Here is a tiny trained network, its code and every weight. The questions are about switching its units off for an input and a class, where a switched-off unit gives its printed mean instead of its output.

import numpy as np


def w(rows, s, z=0):
    codes = np.array(rows[::2]) - 128.0
    scale = np.full(codes.shape[1], s)
    scale[-1] = z or s
    return codes * scale


def norm(h):
    return h / np.sqrt((h * h).mean(-1, keepdims=True) + 1e-5)


def f(y):
    return y / 2 * (1 + np.tanh(0.7978845608 * (y + 0.044715 * y**3)))


def log_softmax(a):
    a = a - a.max(-1, keepdims=True)
    return a - np.log(np.exp(a).sum(-1, keepdims=True))


def net(x, mask):
    res = np.array(x, float).reshape(1, 3) / 4 @ E
    u = 0
    for l in range(2):
        y = f(norm(res) @ A[l][:, :-1].T + A[l][:, -1])
        res = res + np.where(mask[u : u + 16], y, B[l][:, -1]) @ B[l][:, :-1]
        u += 16
    return log_softmax(norm(res)[-1] @ U[:, :-1].T + U[:, -1])


A, B = {}, {}
E = w([
[179,200,180,254,145],'x0',
[101,159,52,166,114],'x1',
[144,208,50,97,240],'x2',
],0.0086)
A[0] = w([
[206,105,229,62,189,89],'0.n0',
[126,131,136,2,92,30],'0.n1',
[116,178,180,145,140,14],'0.n2',
[122,107,14,199,93,67],'0.n3',
[123,89,231,82,218,22],'0.n4',
[162,162,121,108,105,103],'0.n5',
[117,26,121,188,153,44],'0.n6',
[73,114,109,87,134,15],'0.n7',
[121,138,24,172,70,64],'0.n8',
[145,140,97,74,96,20],'0.n9',
[164,183,152,199,116,75],'0.n10',
[95,112,167,150,16,104],'0.n11',
[136,167,107,88,227,37],'0.n12',
[122,157,117,119,237,7],'0.n13',
[163,78,71,72,106,33],'0.n14',
[198,138,188,182,181,4],'0.n15',
],0.0084,0.003)
B[0] = w([
[51,244,85,131,43,224],'0.n0',
[61,58,108,162,198,216],'0.n1',
[108,107,134,139,158,123],'0.n2',
[74,200,181,91,94,180],'0.n3',
[97,228,131,114,80,183],'0.n4',
[129,126,128,128,126,121],'0.n5',
[152,151,101,125,149,127],'0.n6',
[106,99,126,173,158,142],'0.n7',
[67,198,173,103,84,174],'0.n8',
[117,121,138,158,154,124],'0.n9',
[100,74,180,89,213,200],'0.n10',
[255,186,34,74,170,253],'0.n11',
[232,100,109,121,66,220],'0.n12',
[204,104,92,115,68,193],'0.n13',
[80,73,121,176,177,168],'0.n14',
[61,64,139,172,192,180],'0.n15',
],0.017,0.0039)
A[1] = w([
[135,151,134,109,184,133],'1.n0',
[112,163,153,143,97,4],'1.n1',
[139,124,140,130,101,104],'1.n2',
[175,182,186,249,147,240],'1.n3',
[151,69,237,113,49,196],'1.n4',
[142,119,153,117,110,147],'1.n5',
[109,172,153,130,99,8],'1.n6',
[211,115,134,137,90,11],'1.n7',
[101,181,141,119,83,35],'1.n8',
[191,128,101,109,119,8],'1.n9',
[124,113,185,193,157,97],'1.n10',
[126,64,172,203,24,214],'1.n11',
[138,133,162,159,121,42],'1.n12',
[165,141,136,130,55,49],'1.n13',
[118,138,139,150,98,54],'1.n14',
[142,184,89,254,157,224],'1.n15',
],0.021,0.0027)
B[1] = w([
[123,147,133,140,182,180],'1.n0',
[114,167,109,102,132,161],'1.n1',
[111,121,57,128,126,128],'1.n2',
[81,48,79,98,5,251],'1.n3',
[163,204,124,128,242,130],'1.n4',
[129,141,66,128,128,128],'1.n5',
[107,176,111,136,119,179],'1.n6',
[194,132,99,129,147,237],'1.n7',
[85,173,152,144,104,220],'1.n8',
[170,150,140,148,98,254],'1.n9',
[119,135,141,136,207,188],'1.n10',
[135,209,137,128,239,124],'1.n11',
[117,96,111,122,83,128],'1.n12',
[91,49,130,113,138,218],'1.n13',
[120,148,98,77,138,128],'1.n14',
[171,176,160,138,207,215],'1.n15',
],0.032,0.0074)
U = w([
[232,118,63,115,82,176],'0',
[23,3,109,119,197,152],'1',
[27,223,104,101,66,164],'2',
[144,225,148,146,232,249],'3',
[131,133,224,143,115,2],'4',
[129,134,202,142,122,15],'5',
],0.016,0.0075)

Each question gives the input, the list of numbers given to net, and the class t.
The units are the neurons (one row each of A and B). Each row of codes is followed by its name. A weight is (code - 128) times the scale printed after its matrix; where a second scale follows, it is the last column's (A, B and U).
mask holds one flag per neuron, layer by layer. A switched-off neuron (its flag False) gives its mean, the last column of its row in B, instead of its output. The means were averaged over made-up inputs and are rounded, as every weight is.
A unit's drop is (log p(t) with every unit on - log p(t) with that unit switched off) / (log p(t) with every unit on - log p(t) with every unit switched off).
The circuit of an input: a set's keep is (log p(t) with only the set's units on - log p(t) with every unit switched off) / (log p(t) with every unit on - log p(t) with every unit switched off). Starting from the 12 units with the biggest drops (on a tie, the unit counted first), units are removed one at a time, each time the one whose removal leaves the highest keep (on an exact tie, the one counted first), for as long as the keep stays at least 0.8.
circuit, biggest first: the units of the circuit, biggest drop first
most important unit: the unit with the biggest drop
k most important neurons: the k neurons with the biggest drops, biggest first
top k neurons in layer l: the k neurons of layer l with the biggest drops, biggest first
input [3,8,6], class 2: top 2 neurons in layer 0 => 0.n3; 0.n8
input [-6,5,7], class 0: most important unit => 0.n12
input [1,-5,-4], class 2: 3 most important neurons => 0.n0; 0.n4; 0.n12
input [0,-1,2], class 3: top 2 neurons in layer 0 => 0.n11; 0.n12
input [6,2,6], class 0: 2 most important neurons => 0.n13; 0.n12
input [6,1,4], class 1: 2 most important neurons => 1.n3; 0.n11
input [4,5,4], class 2: top 2 neurons in layer 0 => 0.n11; 0.n3
input [7,-8,-7], class 2: 2 most important neurons => 1.n3; 0.n0
input [-2,-4,-2], class 2: top 3 neurons in layer 0 => 0.n0; 0.n4; 0.n15
input [3,1,-2], class 3: 2 most important neurons => 1.n0; 1.n3
input [-6,-1,4], class 1: top 2 neurons in layer 0 => 0.n1; 0.n11
input [-7,-7,1], class 1: 2 most important neurons => 0.n1; 0.n14
input [-4,-4,-1], class 1: 3 most important neurons => 0.n1; 0.n14; 1.n9
input [4,-7,2], class 2: circuit, biggest first => 0.n0
input [-3,-2,0], class 3: top 2 neurons in layer 1 => 1.n3; 1.n13
input [7,7,8], class 0: 3 most important neurons => 1.n3; 0.n0; 0.n1
input [7,1,6], class 1: top 2 neurons in layer 1 => 1.n3; 1.n10
input [0,-2,-1], class 3: top 2 neurons in layer 1 => 1.n3; 1.n15
input [-4,6,7], class 0: top 2 neurons in layer 0 => 0.n12; 0.n0
input [7,-7,5], class 1: circuit, biggest first => 1.n3
input [-3,2,-3], class 3: 2 most important neurons => 0.n11; 1.n3
input [-5,-8,6], class 2: 2 most important neurons => 0.n0; 0.n4
input [1,-7,8], class 0: 2 most important neurons => 0.n12; 0.n13
